Here is a tiny trained network, its code and every weight. The questions are about switching its units off for an input and a class, where a switched-off unit gives its printed mean instead of its output.

import numpy as np


def w(rows, s, z=0):
    codes = np.array(rows[::2]) - 128.0
    scale = np.full(codes.shape[1], s)
    scale[-1] = z or s
    return codes * scale


def norm(h):
    return h / np.sqrt((h * h).mean(-1, keepdims=True) + 1e-5)


def f(y):
    return np.maximum(y, 0)


def log_softmax(a):
    a = a - a.max(-1, keepdims=True)
    return a - np.log(np.exp(a).sum(-1, keepdims=True))


def net(x, mask):
    res = np.array(x, float).reshape(1, 8) / 4 @ E
    u = 0
    for l in range(4):
        y = f(norm(res) @ A[l][:, :-1].T + A[l][:, -1])
        res = res + np.where(mask[u : u + 8], y, B[l][:, -1]) @ B[l][:, :-1]
        u += 8
    return log_softmax(norm(res)[-1] @ U[:, :-1].T + U[:, -1])


A, B = {}, {}
E = w([
[201,254,11,53,130,187,180,103,29,143],'x0',
[126,122,125,123,119,134,125,139,115,122],'x1',
[31,165,160,142,146,39,206,161,67,202],'x2',
[140,135,123,137,130,117,113,148,124,124],'x3',
[123,128,131,118,127,130,131,126,132,126],'x4',
[125,123,127,128,120,137,132,131,122,126],'x5',
[170,101,132,132,201,182,184,222,151,150],'x6',
[45,141,123,140,237,211,51,88,88,106],'x7',
],0.0099)
A[0] = w([
[69,174,130,133,107,128,35,73,91,129,66],'L0N1',
[123,177,98,117,176,161,133,96,100,122,73],'L0N2',
[48,91,132,141,183,150,67,136,131,130,39],'L0N3',
[138,117,156,138,248,200,149,168,126,146,3],'L0N4',
[109,158,126,107,176,121,122,140,123,100,111],'L0N5',
[106,198,108,142,185,200,84,118,83,147,20],'L0N6',
[156,147,150,121,147,224,47,95,157,86,39],'L0N7',
[27,200,148,150,172,124,153,161,80,125,49],'L0N8',
],0.015,0.0044)
B[0] = w([
[42,148,70,92,93,101,165,122,181,65,214],'L0N1',
[141,203,189,139,109,193,57,183,131,193,193],'L0N2',
[140,95,253,127,159,142,169,81,137,112,214],'L0N3',
[12,145,35,91,86,117,169,157,190,45,214],'L0N4',
[136,135,155,132,151,117,157,109,125,132,162],'L0N5',
[186,122,195,108,177,111,216,43,121,69,209],'L0N6',
[145,50,61,133,155,77,99,111,100,231,215],'L0N7',
[164,35,51,125,159,85,82,113,86,219,244],'L0N8',
],0.015,0.011)
A[1] = w([
[158,193,148,103,134,188,148,129,77,111,90],'L1N1',
[245,158,151,138,22,106,190,138,139,83,45],'L1N2',
[126,146,100,141,178,200,178,248,158,65,60],'L1N3',
[97,133,173,174,244,232,42,66,49,20,89],'L1N4',
[182,248,105,111,122,196,138,97,75,120,29],'L1N5',
[69,197,98,128,55,115,37,21,87,26,53],'L1N6',
[75,73,243,171,131,184,77,135,173,73,128],'L1N7',
[229,67,55,146,167,237,24,87,163,89,3],'L1N8',
],0.014,0.003)
B[1] = w([
[164,170,128,130,158,166,70,105,104,121,175],'L1N1',
[159,130,182,118,138,130,250,78,206,159,254],'L1N2',
[6,169,75,113,155,139,148,133,173,75,185],'L1N3',
[201,114,235,71,135,118,247,101,191,115,169],'L1N4',
[184,134,155,182,122,147,31,159,108,53,210],'L1N5',
[18,186,51,94,135,119,135,145,173,99,203],'L1N6',
[161,174,138,152,128,156,25,164,130,110,233],'L1N7',
[121,9,59,117,105,71,116,123,69,178,208],'L1N8',
],0.015,0.0077)
A[2] = w([
[177,171,76,101,127,136,143,88,70,135,76],'L2N1',
[94,124,94,123,111,196,175,231,121,94,18],'L2N2',
[122,136,206,200,146,159,18,189,148,115,57],'L2N3',
[184,195,124,140,116,191,96,164,94,97,100],'L2N4',
[147,172,141,173,150,131,54,162,132,155,68],'L2N5',
[81,144,163,173,181,91,144,163,5,217,6],'L2N6',
[130,125,82,109,123,149,165,110,100,83,126],'L2N7',
[152,154,165,176,97,166,175,133,125,169,11],'L2N8',
],0.019,0.0024)
B[2] = w([
[112,64,192,205,133,128,113,180,154,142,210],'L2N1',
[51,193,88,138,232,122,135,95,90,106,187],'L2N2',
[179,201,133,194,141,169,74,172,41,117,254],'L2N3',
[108,133,181,153,111,114,35,148,97,121,191],'L2N4',
[123,87,180,133,165,116,88,77,77,49,179],'L2N5',
[184,22,6,96,71,138,106,96,180,152,235],'L2N6',
[103,129,144,187,148,114,107,150,165,135,200],'L2N7',
[159,114,125,104,149,145,159,114,139,108,182],'L2N8',
],0.016,0.0082)
A[3] = w([
[108,161,103,136,84,126,113,117,190,99,141],'L3N1',
[176,133,243,59,167,184,218,71,155,139,54],'L3N2',
[72,185,142,49,100,114,96,94,119,148,124],'L3N3',
[138,36,115,136,90,78,102,137,69,245,83],'L3N4',
[27,205,119,49,10,108,101,108,109,97,2],'L3N5',
[169,186,166,129,76,182,70,133,15,82,69],'L3N6',
[143,156,230,132,113,151,75,191,32,118,16],'L3N7',
[102,81,141,111,208,129,81,47,70,107,123],'L3N8',
],0.014,0.0018)
B[3] = w([
[93,143,140,140,195,185,174,179,5,178,159],'L3N1',
[184,134,187,54,80,155,174,140,115,46,210],'L3N2',
[127,66,101,155,160,181,152,208,162,83,154],'L3N3',
[137,123,57,80,95,140,96,94,81,184,249],'L3N4',
[76,177,89,144,206,125,136,133,130,82,166],'L3N5',
[85,128,203,178,141,106,70,122,187,192,197],'L3N6',
[99,133,208,151,153,88,57,72,118,120,203],'L3N7',
[194,216,125,157,31,143,186,194,127,159,221],'L3N8',
],0.015,0.014)
U = w([
[176,24,39,100,63,112,92,123,94,222,254],'0',
[153,139,234,194,126,131,8,150,101,135,97],'1',
[193,116,217,71,100,146,227,137,158,83,41],'2',
[13,157,67,126,172,132,146,176,132,94,141],'3',
],0.011,0.00061)

Each question gives the input, the list of numbers given to net, and the class t.
The units are the neurons (one row each of A and B). Each row of codes is followed by its name. A weight is (code - 128) times the scale printed after its matrix; where a second scale follows, it is the last column's (A, B and U).
mask holds one flag per neuron, layer by layer. A switched-off neuron (its flag False) gives its mean, the last column of its row in B, instead of its output. The means were averaged over made-up inputs and are rounded, as every weight is.
A unit's drop is (log p(t) with every unit on - log p(t) with that unit switched off) / (log p(t) with every unit on - log p(t) with every unit switched off).
The circuit of an input: a set's keep is (log p(t) with only the set's units on - log p(t) with every unit switched off) / (log p(t) with every unit on - log p(t) with every unit switched off). Starting from the 12 units with the biggest drops (on a tie, the unit counted first), units are removed one at a time, each time the one whose removal leaves the highest keep (on an exact tie, the one counted first), for as long as the keep stays at least 0.8.
units of the circuit, in order: the units of the circuit, biggest drop first
top k neurons: the k neurons with the biggest drops, biggest first
k most important neurons of layer l: the k neurons of layer l with the biggest drops, biggest first
input [0,6,5,-4,-2,-1,-3,8], class 2: top 2 neurons : [L0N6; L0N3]
input [4,-1,3,-1,-3,7,4,-3], class 1: top neuron : [L0N7]
input [4,-5,1,6,6,-6,-1,2], class 1: top 2 neurons : [L0N2; L1N5]
input [-6,7,-4,-7,8,4,7,3], class 3: 2 most important neurons of layer 0 : [L0N4; L0N2]
input [-7,-5,-7,3,-2,8,-6,-8], class 2: units of the circuit, in order : [L0N8; L1N2]
input [6,7,-5,3,-3,0,1,1], class 1: 2 most important neurons of layer 0 : [L0N8; L0N2]
input [-4,-4,5,2,-4,0,5,5], class 0: 4 most important neurons of layer 1 : [L1N2; L1N6; L1N4; L1N3]
input [8,-7,1,5,-6,0,-3,6], class 1: top 3 neurons : [L0N2; L1N5; L0N3]
input [-5,-3,8,0,-8,-5,-8,-3], class 0: 2 most important neurons of layer 0 : [L0N4; L0N8]
input [-5,-7,-4,-8,-2,6,6,-1], class 3: top 4 neurons : [L0N4; L0N8; L1N3; L0N2]
input [-5,3,-7,-5,2,-3,-8,4], class 3: 2 most important neurons of layer 2 : [L2N6; L2N1]
input [7,-5,-5,-4,1,1,-7,7], class 1: top 4 neurons : [L0N2; L1N5; L0N4; L0N6]
input [6,-2,6,-2,-5,-2,2,8], class 2: top 3 neurons : [L0N6; L0N7; L1N4]
input [4,4,-2,0,-2,8,4,4], class 1: 2 most important neurons of layer 0 : [L0N6; L0N2]
input [-1,-8,-5,-6,-3,-3,-8,3], class 3: units of the circuit, in order : [L0N1]
input [-7,-6,0,-7,4,2,8,7], class 3: top 4 neurons : [L0N4; L0N6; L0N2; L1N3]
input [-5,5,-7,-5,-3,3,8,-3], class 3: units of the circuit, in order : [L0N4; L1N3]
input [3,-6,2,8,3,-2,-2,-5], class 2: 2 most important neurons of layer 0 : [L0N8; L0N4]
input [-6,8,-5,8,2,6,5,-8], class 2: top 4 neurons : [L1N2; L0N8; L0N7; L0N4]
input [-3,7,4,-1,6,-6,4,-7], class 2: units of the circuit, in order : [L0N8]
input [-3,-2,-8,-4,-2,3,8,7], class 0: top 2 neurons : [L0N7; L0N1]
input [2,2,6,-6,2,0,-4,6], class 0: top 2 neurons : [L0N8; L1N2]
input [5,-7,-4,-1,-8,2,0,-4], class 1: top 2 neurons : [L0N8; L1N5]
